Below are the code and all the weights of a small trained network. Each question names an input and a class and asks about switching units off, where a switched-off unit gives its printed mean instead of its output.

import numpy as np


def w(rows, s, z=0):
    codes = np.array(rows[::2]) - 128.0
    scale = np.full(codes.shape[1], s)
    scale[-1] = z or s
    return codes * scale


def f(y):
    return np.maximum(y, 0)


def log_softmax(a):
    a = a - a.max(-1, keepdims=True)
    return a - np.log(np.exp(a).sum(-1, keepdims=True))


def net(x, mask):
    res = np.array(x, float).reshape(1, 8) / 4 @ E
    y = f(res @ A[0][:, :-1].T + A[0][:, -1])
    res = res + np.where(mask, y, B[0][:, -1]) @ B[0][:, :-1]
    return log_softmax(res[-1] @ U[:, :-1].T + U[:, -1])


A, B = {}, {}
E = w([
[153,180,97,96,136,84,209,122,84,106],'x0',
[114,148,106,235,69,143,80,151,133,59],'x1',
[95,194,134,136,36,207,128,139,79,165],'x2',
[166,93,139,166,156,139,123,205,88,109],'x3',
[90,92,117,93,179,150,107,190,152,193],'x4',
[145,164,224,165,97,203,126,81,203,187],'x5',
[2,199,113,159,71,129,180,103,182,131],'x6',
[135,32,224,66,91,79,173,141,128,78],'x7',
],0.0066)
A[0] = w([
[115,134,196,191,117,177,122,201,127,131,250],'neuron 0',
[87,192,139,133,114,179,136,79,200,160,102],'neuron 1',
[101,179,43,167,139,133,161,137,91,132,205],'neuron 2',
[61,169,131,137,49,156,164,123,117,166,93],'neuron 3',
[144,117,160,165,43,135,163,83,127,92,106],'neuron 4',
[128,167,178,166,13,153,170,90,88,56,150],'neuron 5',
[112,182,137,144,91,168,138,63,214,216,187],'neuron 6',
[118,186,58,161,137,117,155,162,99,139,130],'neuron 7',
[110,128,131,29,140,79,195,122,97,124,213],'neuron 8',
[93,195,146,151,106,170,144,53,197,189,133],'neuron 9',
[204,181,115,118,166,176,95,63,74,186,140],'neuron 10',
[73,180,131,136,80,154,149,86,166,153,83],'neuron 11',
[172,105,152,2,157,41,197,112,99,125,131],'neuron 12',
[132,135,131,185,119,175,85,146,171,162,41],'neuron 13',
[154,102,157,154,97,196,94,159,98,176,223],'neuron 14',
],0.0075,0.0015)
B[0] = w([
[136,130,95,51,93,175,133,112,46,188,198],'neuron 0',
[137,76,196,140,166,146,156,104,200,91,228],'neuron 1',
[145,209,49,163,91,34,58,160,57,73,203],'neuron 2',
[83,94,150,189,166,85,131,133,154,62,217],'neuron 3',
[110,166,103,183,131,79,63,195,111,53,185],'neuron 4',
[161,175,103,196,134,2,61,160,102,7,224],'neuron 5',
[125,38,196,141,187,192,175,106,209,115,254],'neuron 6',
[124,165,72,149,105,75,87,155,94,110,188],'neuron 7',
[117,89,115,49,82,209,169,108,125,182,212],'neuron 8',
[94,39,180,134,179,164,218,99,210,77,248],'neuron 9',
[172,180,41,25,45,154,120,116,43,213,197],'neuron 10',
[126,107,170,192,177,119,157,138,143,75,218],'neuron 11',
[137,51,189,110,139,199,251,102,180,158,241],'neuron 12',
[112,84,178,82,111,184,131,107,154,192,182],'neuron 13',
[127,134,93,80,62,146,114,132,94,232,193],'neuron 14',
],0.0066,0.0077)
U = w([
[133,253,51,178,97,39,54,157,34,71,178],'0',
[132,80,185,197,219,145,178,122,194,59,1],'1',
[126,114,123,18,93,240,180,126,96,221,231],'2',
],0.007,0.00065)

Each question gives the input, the list of numbers given to net, and the class t.
The units are the neurons (one row each of A and B). Each row of codes is followed by its name. A weight is (code - 128) times the scale printed after its matrix; where a second scale follows, it is the last column's (A, B and U).
mask holds one flag per neuron, in row order. A switched-off neuron (its flag False) gives its mean, the last column of its row in B, instead of its output. The means were averaged over made-up inputs and are rounded, as every weight is.
A unit's drop is (log p(t) with every unit on - log p(t) with that unit switched off) / (log p(t) with every unit on - log p(t) with every unit switched off).
The circuit of an input: a set's keep is (log p(t) with only the set's units on - log p(t) with every unit switched off) / (log p(t) with every unit on - log p(t) with every unit switched off). Starting from the 12 units with the biggest drops (on a tie, the unit counted first), units are removed one at a time, each time the one whose removal leaves the highest keep (on an exact tie, the one counted first), for as long as the keep stays at least 0.8.
circuit, biggest first: the units of the circuit, biggest drop first
k most important neurons: the k neurons with the biggest drops, biggest first
drop when u is switched off: that unit's drop, to one decimal
input [3,0,7,1,8,0,4,-8], class 1: 4 most important neurons -> [neuron 6; neuron 9; neuron 3; neuron 1]
input [3,4,-6,-8,-3,4,-7,-8], class 2: circuit, biggest first -> [neuron 10]
input [7,-4,6,-4,-5,2,1,-6], class 1: 4 most important neurons -> [neuron 9; neuron 6; neuron 1; neuron 11]
input [6,-1,-6,-3,-4,-2,-5,-5], class 2: circuit, biggest first -> [neuron 5; neuron 10]
input [-1,6,-8,-6,-1,-7,-5,-1], class 0: 3 most important neurons -> [neuron 6; neuron 9; neuron 1]
input [-7,-5,1,0,-3,-7,1,-2], class 0: circuit, biggest first -> [neuron 6; neuron 9]
input [-6,-6,-8,-5,1,-1,2,5], class 2: circuit, biggest first -> [neuron 8; neuron 5]
input [7,-4,4,2,0,2,2,-5], class 0: 2 most important neurons -> [neuron 2; neuron 12]
input [-6,8,-4,1,-2,-3,-6,0], class 2: 2 most important neurons -> [neuron 5; neuron 2]
input [-1,8,-5,1,8,-4,-7,0], class 0: drop when neuron 8 is switched off -> 0.1
input [-7,4,-8,4,2,-6,-2,-4], class 0: drop when neuron 9 is switched off -> 0.3
input [6,3,3,2,-4,3,1,7], class 0: drop when neuron 13 is switched off -> 0.0
